Each row is followed by its class.
[ -5.6   4.7  -0.5  -8.8  -7.0  12.9   4.3   1.3   4.4   7.0 -17.6   8.9
  -3.4   1.8   4.2  -2.2  20.6   4.2   8.7 -10.3 -13.8 -10.0   5.3  -2.5
 -11.4   0.8  -2.0  -4.7   2.3   7.4]
z768
[ 13.1  -5.8   3.4 -10.4 -16.9   7.5   3.7   1.1  -6.8  17.4   0.3   5.4
  -9.6  16.3 -12.9   0.1  28.4  12.6   7.0 -26.4 -10.1  -9.6  12.5  -2.7
 -13.3 -14.1   8.1   3.5   4.4  10.8]
Z606
[ -3.5  -2.8   8.8 -15.3  -3.3   2.0   6.9  -3.0   0.5   0.2 -11.1  -5.6
  -0.5   1.1 -17.3  -0.4   9.8   6.3   6.9 -15.6  -5.4 -14.5   6.3  -3.0
 -13.0  -5.5  -5.8  -6.0   4.1  -4.9]
Z606
[ -3.6 -13.4   4.6   0.8   1.0  29.2  -1.6   6.2  -0.9  16.1  14.5   5.6
  -6.7 -20.2 -10.2   0.2  -5.7 -15.3   4.9  14.8   7.4   4.9   8.9  -1.8
  -3.1  -3.2  -5.0  -1.1 -32.8  40.9]
Z149
[  3.0  -7.4   4.5   4.3  -0.2  14.2  -4.9   1.9  -2.2 -21.9   1.5  -7.6
   9.9  11.0  -8.5   8.8  -1.8  -0.5   9.7 -21.5   5.2   6.6 -20.8   2.9
  11.7  -8.1   4.8   5.0  20.6  -1.7]
Z149
[  3.1  10.6 -59.2   1.3   0.9  13.4  -1.3   8.5  -5.8  -8.5   0.9 -12.6
  -1.6   5.4  -4.5   5.4 -15.4  -4.0  -2.5 -28.0   4.8  18.7 -10.0  12.4
   5.9 -10.2  -1.4 -16.4  45.8 -10.6]
z395
[ -6.0  55.3   7.4   1.3  17.5 -30.0   2.3  17.3   6.6   4.6 -40.0 -24.5
   3.8 -37.8 -16.5  -6.2 -60.7 -40.8 -21.4  44.3 -17.8  20.6  37.6   8.6
   3.7   0.4 -33.8 -11.7 -36.7 -20.2]
Z606
[ 25.8  -1.3  -7.6  14.3  -1.1  20.0   0.6  11.8   9.0  24.5  -0.9   6.7
 -32.4  25.1  24.2   1.3  23.4 -20.2  14.6  -0.8 -24.3  27.0   9.2  -5.4
   1.0   8.7   5.5  17.4 -17.1  12.3]
z46
[ -0.7 -20.4  -2.9   8.0  -1.2   2.8  -4.7  -4.2  -1.9   0.6   0.2  -6.2
  -0.4  -3.7  22.0   7.5   9.3 -12.3   4.0  13.7   1.1  31.6 -13.3   4.9
  19.7   8.3   0.9  15.5  -5.1  -4.5]
z768
[  1.1  -4.4  -5.7  -0.5   1.1  -8.8   3.2  -1.7   4.7  -3.2  -9.5   1.3
   5.4  -2.8   5.3   8.4  -7.6  -7.8  -5.1  25.9  -5.4   9.0   3.7   2.7
  10.4   7.1  -6.2   2.6 -15.2  -4.9]
z46
[ -0.7  -6.8   0.0 -12.0 -10.0  10.3   4.3  -1.6   0.4  10.2   2.5   6.3
  -3.8  13.7 -17.5   1.4  24.6  12.8  10.4 -20.8 -15.2 -18.7   4.5  -9.3
  -8.6  10.6   0.0  -4.6   0.5  13.8]
z395
[  1.4  -6.4   8.1  -6.0  -6.1   6.8   2.4  -2.7   0.9  -0.5   9.2   0.3
  -6.6   4.7   1.3  -6.6  26.4  14.3  13.4 -18.9   1.6 -14.4   0.2  -4.2
  -6.3  -8.3   1.4  -2.8  19.4   7.9]
Z149
[ 11.1   4.3   3.1   1.1  -3.1  -0.2  -4.1 -11.3  -6.0   0.7  -3.1  -2.5
  -7.8   5.3  -4.2  -4.4  16.7  11.0 -10.3 -28.8   5.9  -4.8   3.2  -3.6
  -0.7 -11.2   3.1 -11.6  39.9   0.7]
Z606
[  5.9 -13.7   1.2   4.6  -3.5   8.9 -13.9   8.4   1.3  18.9   6.3  -4.5
 -14.8 -18.5  15.8  -3.1  12.6  -5.2  17.7   5.6   5.1  23.6  11.0  -5.4
  -5.5   0.5   6.1   5.6 -24.0   2.5]
Z149
[ -1.5  -1.5   2.7  -9.9   3.0  29.8  11.0   0.0   2.7   3.1 -15.6   4.6
  -5.8  -3.0  18.3  -0.4   8.9   5.3   3.7   2.8 -17.9  -0.5   4.6   5.2
  -7.7  12.1   0.1  -5.2 -13.5   2.9]
z395
[  0.2   2.4   2.7  -7.0  -0.8  -3.7  -7.9  11.1 -12.1 -25.6   0.0 -14.4
   3.6 -21.2   6.2   1.3 -41.9   5.1  -6.6 -10.1  32.8  17.9 -13.3  -2.5
  18.8 -26.7  -3.0  -9.4  28.6 -17.3]
Z606
[ -3.0   3.9 -13.7  -2.3   5.3 -15.3  -1.3   6.6   3.9  20.1 -18.9   6.1
  -1.4 -16.5  17.6   6.2 -25.6 -20.9 -20.4  31.5   1.7  13.9  20.4   0.1
  10.2  13.9  -7.0   4.7 -45.0   1.8]
z46
[  1.1 -27.4  -3.6  -2.8   3.8  -4.2   5.3 -10.8  10.8  -6.4  -7.6   1.4
   0.2   9.8  -0.9   7.3  11.1  -0.3  -3.3   8.4  -8.4   2.4 -12.1   8.7
  12.5  -6.8  -1.4  14.6 -19.6   4.0]
Z149
[  1.2  -7.3   1.2   8.6  -0.6  -8.9  -4.9   1.7  -4.6   5.0   1.8  -6.3
  -7.4  -7.4  20.9   0.3  -6.4  -5.3  -7.0  14.5  14.2  30.0   5.0  10.2
   9.5  -5.4  -5.9   4.7  34.2 -12.2]
z46
[-22.5 -28.1  13.6 -16.0   1.6  -0.8   4.2 -15.2   8.0  -0.4   2.0   7.3
   3.0 -30.0  18.7 -16.0  56.5  19.9  18.5  15.9   9.1 -28.4  -2.0  -1.2
 -21.8   1.0  -2.8  15.9 -38.6  12.2]
Z606
[ -8.0 -16.6  -3.7  -0.4 -10.3   9.6  -5.4   7.8  -1.0   1.3  14.1  -6.8
  -7.3   4.8  -6.8   3.3  -0.1  -4.9   3.7 -17.8   2.3  10.4 -10.7  -0.5
  10.8  -6.6   3.6  -2.6  13.7   5.8]
z46
[ 15.1   2.5 -14.1   2.0  -3.2  -8.1  -3.9  -3.4  -0.9  13.0  -9.8  11.4
 -19.0   0.5  32.4  -0.3  11.7   1.4  -3.4  20.3 -12.8  14.6   2.8  -2.9
   2.3  10.4  -0.9   6.7 -13.9   7.3]
Z149
[  6.6  -3.5  -4.4  -1.8   4.6   1.6  -0.7   0.6   0.8 -12.1  -4.0   0.4
 -11.1  -1.6  22.2   5.7   8.0  14.3  -0.4  -5.6  -8.1  10.4 -12.6   8.5
   9.3   0.7   1.6   1.0  19.1   4.5]
Z606
[  9.4   0.3  -3.9   3.4  -1.4   1.7   1.3   9.0  -2.2  17.9   4.2  -3.1
 -15.2  24.3 -10.8   3.9  -4.1   1.3   3.9 -11.6  -8.8  12.6  15.7  -2.9
   2.3  -8.3   2.1  -2.6  22.7  -8.8]
z768
[-19.5  13.3  -6.9  -0.5   6.9  -0.1   4.4 -10.9  -0.5  -9.2 -11.3   9.3
   6.0 -14.8  14.7   2.6 -13.6   6.9  -7.2   0.0  -3.9  -9.1  -6.8   0.5
  -0.9   7.3  -3.2  -4.1  -8.4   6.5]
z395
[-10.4 -24.8   2.7   2.7  -5.2   8.8 -10.0   7.6  -1.6  17.6  24.6  14.0
  -7.0 -23.6  29.5  -5.6  10.1   1.7  10.3  14.5  19.0   2.5   0.6  -9.8
  -5.9  -1.3  21.6  13.9 -29.2  10.5]
z46
[ 12.4   4.9 -11.1   0.8   6.0  -8.0  -3.7  -5.4   1.9 -16.4 -13.6  -5.0
  -1.1  -4.1  20.7   8.2 -13.9   3.8 -12.7   5.7  -1.0  10.4  -7.4   6.5
   8.3   2.3  -4.1   3.7  11.0  -9.4]
Z606
[  3.4   2.7   2.6  -2.1  -2.9   6.1  -2.1   5.8  -6.4  12.5  -6.2   7.3
  -9.2  -7.2  17.7  -8.4  19.9   2.2  10.0  -2.5   0.4   1.9   8.9  -2.7
 -12.4 -14.0  -3.1  -2.8   7.0   2.3]
z395
[  4.7 -11.4 -11.3   7.7   5.1  -7.5  -6.7  -2.4 -11.3   8.3  13.5   6.4
  -6.6  -2.5  20.0  -0.8  -9.3  -5.0  -8.9  20.8  11.2  12.0  -2.9  -1.7
   7.1  -1.2   5.2   8.9  -4.9   1.8]
Z149
[-11.7 -10.7  -5.6  -5.6 -13.7   2.8 -11.5   0.7  -4.8  -4.5   0.4 -12.4
  -0.9  12.4   1.0   3.4   4.5   2.1   5.1 -15.9   7.5  15.3 -26.5   1.7
  15.8  -9.4  -1.8 -11.9  44.4 -13.9]
z768
[  2.5 -13.5   5.0  -5.6   6.5  -6.0  -0.8  -7.0  -1.0 -12.0  -8.5  -1.3
  -1.7  12.5   6.6   8.1   3.0   1.1  -8.3  -2.3  -8.1   8.3 -14.4   7.3
  11.4  -0.4   3.2   1.7   4.4  -2.5]
Z606
[-22.9  -8.1   0.7 -12.1  -7.0  10.1  -0.8  13.3  -3.4 -24.3   8.0  -1.4
  11.7 -26.3 -13.7   5.6 -16.9   3.9  18.8 -16.6  12.2 -24.2  -9.6   3.5
   5.8  -2.3 -10.6 -21.3 -17.7   0.3]
z395
[ -2.6 -18.1   0.0   5.6   2.6  -4.8  -7.7 -13.1   4.6   4.1   0.7  -2.9
  -2.7  -1.1  30.6  -1.4  23.0 -18.7   3.4  25.1   1.6  21.4 -10.9  11.2
  12.3  10.5   2.0  22.5 -15.1   3.7]
Z606

Each row is followed by its class.
[ -8.8   1.4   0.5 -11.7   5.5   2.9  -3.4  -1.0  20.5   9.5   2.2  -3.2
   6.5   2.4   2.4   2.2  -8.4   7.4   6.9   2.6  13.3   0.1 -10.2   7.1
 -14.9  -3.0  -7.3  -2.3 -13.2  -5.7]
Z125
[  0.3  -7.7  -8.0   3.6  -0.6   1.2   2.5   2.9  -1.9  -1.1   5.3   5.8
   5.9  -9.6  27.8   5.9   7.9  -8.9 -16.1  14.3  -3.5  -5.5  -1.2  18.5
  20.1   8.5 -15.5  -3.5   5.2   7.1]
z585
[ -7.9 -14.8  -0.2   3.5   0.4   3.7  -1.3   0.3  11.3  -8.4  -0.3   3.7
  -9.7   0.0   5.9   6.3  -7.7   4.3  -7.7  -5.0   4.0  -8.3  -1.8  -9.5
  -1.1 -10.1  -5.3  -1.4 -12.5   5.3]
Z844
[  7.2  -5.1   6.2   6.2 -11.4   0.2   1.6   5.7  -1.7 -10.9   3.4   5.9
 -14.7   7.6 -15.6  19.1  -2.8   6.2 -11.0 -13.5   4.6   6.2  -2.5 -25.1
 -10.8 -11.6   1.0 -10.0   5.0  -1.8]
z740
[-14.2  -8.8   0.6   0.5   1.6   1.7  -2.2   5.2  12.0  -8.1 -14.1   0.7
 -10.1   7.0   4.8  -7.9 -10.8  11.4 -12.8  -5.1   4.2 -10.5  -7.0   2.4
  -9.3  -8.7   0.7  -3.0  -6.6  -1.4]
z257
